Below are the code and all the weights of a small trained network. Each question names an input and a target symbol and asks about switching units off, where a switched-off unit gives its printed mean instead of its output.

import numpy as np


def w(rows, s, z=0):
    codes = np.array(rows[::2]) - 128.0
    scale = np.full(codes.shape[1], s)
    scale[-1] = z or s
    return codes * scale


def norm(h):
    return h / np.sqrt((h * h).mean(-1, keepdims=True) + 1e-5)


def f(y):
    return y / 2 * (1 + np.tanh(0.7978845608 * (y + 0.044715 * y**3)))


def softmax(a):
    e = np.exp(a - a.max(-1, keepdims=True))
    return e / e.sum(-1, keepdims=True)


def log_softmax(a):
    a = a - a.max(-1, keepdims=True)
    return a - np.log(np.exp(a).sum(-1, keepdims=True))


def net(x, mask):
    ids = ['αβδεζθξπστω'.index(c) for c in x.split()]
    T = len(ids)
    res = E[ids] + P[:T]
    q, k, v = (norm(res) @ M[0].T for M in (Q, K, V))
    z = softmax(np.where(np.tri(T) > 0, q @ k.T / 4**0.5, -1e9)) @ v
    res = res + np.where(mask[0], z, O[0][:, -1]) @ O[0][:, :-1]
    y = f(norm(res) @ A[0][:, :-1].T + A[0][:, -1])
    res = res + np.where(mask[1:13], y, B[0][:, -1]) @ B[0][:, :-1]
    return log_softmax(norm(res)[-1] @ U[:, :-1].T + U[:, -1])


Q, K, V, O, A, B = {}, {}, {}, {}, {}, {}
E = w([
[115,185,117,100,145,126],'α',
[134,181,138,89,143,169],'β',
[170,1,184,110,180,146],'δ',
[139,179,156,127,139,195],'ε',
[123,166,136,75,177,123],'ζ',
[113,179,160,146,165,125],'θ',
[125,164,108,131,129,179],'ξ',
[117,159,78,112,160,149],'π',
[97,160,84,159,155,130],'σ',
[130,190,182,95,161,136],'τ',
[106,166,125,121,189,97],'ω',
],0.0033)
P = w([
[104,3,99,134,51,88],'0',
[203,155,106,79,132,155],'1',
[190,168,85,84,134,137],'2',
[188,168,98,84,147,153],'3',
[175,166,85,83,168,170],'4',
[153,175,73,80,186,167],'5',
[131,175,83,89,193,188],'6',
[103,184,83,116,203,172],'7',
[96,166,80,147,209,194],'8',
[74,155,68,172,222,175],'9',
[41,136,38,200,224,167],'10',
[48,141,87,212,249,192],'11',
],0.0018)
Q[0] = w([
[101,38,170,153,26,77],'H0',
[118,1,142,101,29,65],'H0',
[60,77,165,192,230,154],'H0',
[110,180,109,142,229,184],'H0',
],0.0052)
K[0] = w([
[128,255,100,148,142,115],'H0',
[152,248,113,130,113,134],'H0',
[53,71,145,113,9,81],'H0',
[74,11,131,136,106,133],'H0',
],0.0051)
V[0] = w([
[52,151,55,227,8,37],'H0',
[127,176,130,42,107,2],'H0',
[151,188,55,24,10,176],'H0',
[111,53,8,80,225,132],'H0',
],0.0045)
O[0] = w([
[181,242,60,42,28,149,2],'H0',
[181,254,108,196,166,165,137],'H0',
[58,205,199,190,25,169,177],'H0',
[202,43,208,197,74,46,249],'H0',
],0.0049,0.0028)
A[0] = w([
[139,132,99,110,162,64,121],'N0',
[234,109,103,157,65,89,100],'N1',
[112,159,166,119,190,143,150],'N2',
[175,106,174,113,90,199,217],'N3',
[149,151,149,69,75,96,188],'N4',
[199,147,61,163,167,94,111],'N5',
[164,102,189,145,176,129,133],'N6',
[101,163,190,206,76,80,254],'N7',
[129,164,103,65,203,114,149],'N8',
[22,196,112,112,148,212,18],'N9',
[144,57,175,167,196,98,146],'N10',
[2,122,169,190,104,156,23],'N11',
],0.0067,0.0024)
B[0] = w([
[170,108,151,124,118,192,130],'N0',
[79,216,235,117,214,40,158],'N1',
[97,105,60,172,93,120,177],'N2',
[72,83,67,152,193,45,169],'N3',
[34,59,31,184,154,154,153],'N4',
[137,81,210,60,154,167,139],'N5',
[119,85,24,79,133,155,198],'N6',
[184,40,80,114,105,198,241],'N7',
[79,69,122,185,75,211,153],'N8',
[108,61,132,172,179,11,180],'N9',
[159,169,15,76,63,184,255],'N10',
[176,177,205,2,145,172,167],'N11',
],0.0038,0.0053)
U = w([
[174,227,78,178,52,160,166],'α',
[126,99,234,140,77,245,159],'β',
[157,75,100,85,163,65,4],'δ',
[30,76,193,25,162,106,74],'ε',
[255,131,115,179,135,169,12],'ζ',
[143,167,52,42,140,202,122],'θ',
[11,110,64,108,8,148,50],'ξ',
[156,61,173,218,69,24,150],'π',
[100,203,91,64,115,42,218],'σ',
[45,123,110,220,222,158,194],'τ',
[209,158,189,79,220,88,177],'ω',
],0.009,0.0019)

Each question gives the input, a string of symbols that net reads in full, and the target symbol t.
The units are the heads (4 rows each of Q, K, V and O) and the neurons (one row each of A and B). Each row of codes is followed by its name. A weight is (code - 128) times the scale printed after its matrix; where a second scale follows, it is the last column's (O, A, B and U).
mask holds one flag per unit, heads first, then neurons. A switched-off unit (its flag False) gives its mean, the last column of its rows in O or B, instead of its output. The means were averaged over made-up inputs and are rounded, as every weight is.
A unit's drop is (log p(t) with every unit on - log p(t) with that unit switched off) / (log p(t) with every unit on - log p(t) with every unit switched off).
The circuit of an input: a set's keep is (log p(t) with only the set's units on - log p(t) with every unit switched off) / (log p(t) with every unit on - log p(t) with every unit switched off). Starting from the 12 units with the biggest drops (on a tie, the unit counted first), units are removed one at a time, each time the one whose removal leaves the highest keep (on an exact tie, the one counted first), for as long as the keep stays at least 0.8.
circuit, biggest first: the units of the circuit, biggest drop first
most important unit: the unit with the biggest drop
k most important neurons: the k neurons with the biggest drops, biggest first
drop when u is switched off: that unit's drop, to one decimal
input τ π ξ θ δ ω τ τ τ τ ξ, target θ: most important unit : N10
input τ α ω ξ α, target τ: circuit, biggest first : [H0 N10]
input ω ξ ξ, target ω: circuit, biggest first : [H0 N1]
input β τ τ ε π τ α ω τ τ, target β: circuit, biggest first : [H0 N11]
input π τ σ, target π: circuit, biggest first : [H0 N10]
input τ ξ ε, target τ: circuit, biggest first : [H0 N9]
input ε β β, target ε: circuit, biggest first : [H0 N11 N9]
input σ τ θ, target σ: circuit, biggest first : [H0 N1]
input ω τ σ, target ω: 2 most important neurons : [N1 N5]
input τ π π τ ω, target τ: circuit, biggest first : [H0 N10 N8]
input β τ ε, target β: 3 most important neurons : [N11 N10 N7]
input τ τ ξ α π τ ω θ τ ω π δ, target θ: circuit, biggest first : [N10 N9]
input τ τ ε ε ξ, target τ: circuit, biggest first : [H0 N9]
input ξ τ π ξ π ζ β β τ ε τ, target ξ: circuit, biggest first : [H0]
input ζ π τ, target ζ: circuit, biggest first : [H0 N7]
input β π ζ δ τ τ τ τ π τ τ, target θ: 3 most important neurons : [N10 N11 N6]
input ξ τ β π π ξ π σ, target ξ: 2 most important neurons : [N4 N10]
input σ α ε ξ τ ξ β, target σ: 2 most important neurons : [N1 N10]
input β ζ β τ ε τ ξ ζ ξ τ β, target β: 3 most important neurons : [N11 N7 N10]
input α ε τ τ τ τ α σ θ, target α: circuit, biggest first : [H0]
input τ ξ τ τ τ δ τ ξ ω τ τ, target θ: 2 most important neurons : [N10 N9]
input α τ ξ, target α: drop when N7 is switched off : 0.0
input σ ζ π α τ ζ σ, target σ: drop when N1 is switched off : 0.4
input π β τ τ θ τ ε τ β, target π: drop when H0 is switched off : 1.3
input ξ τ τ τ σ π, target ξ: drop when H0 is switched off : 0.9
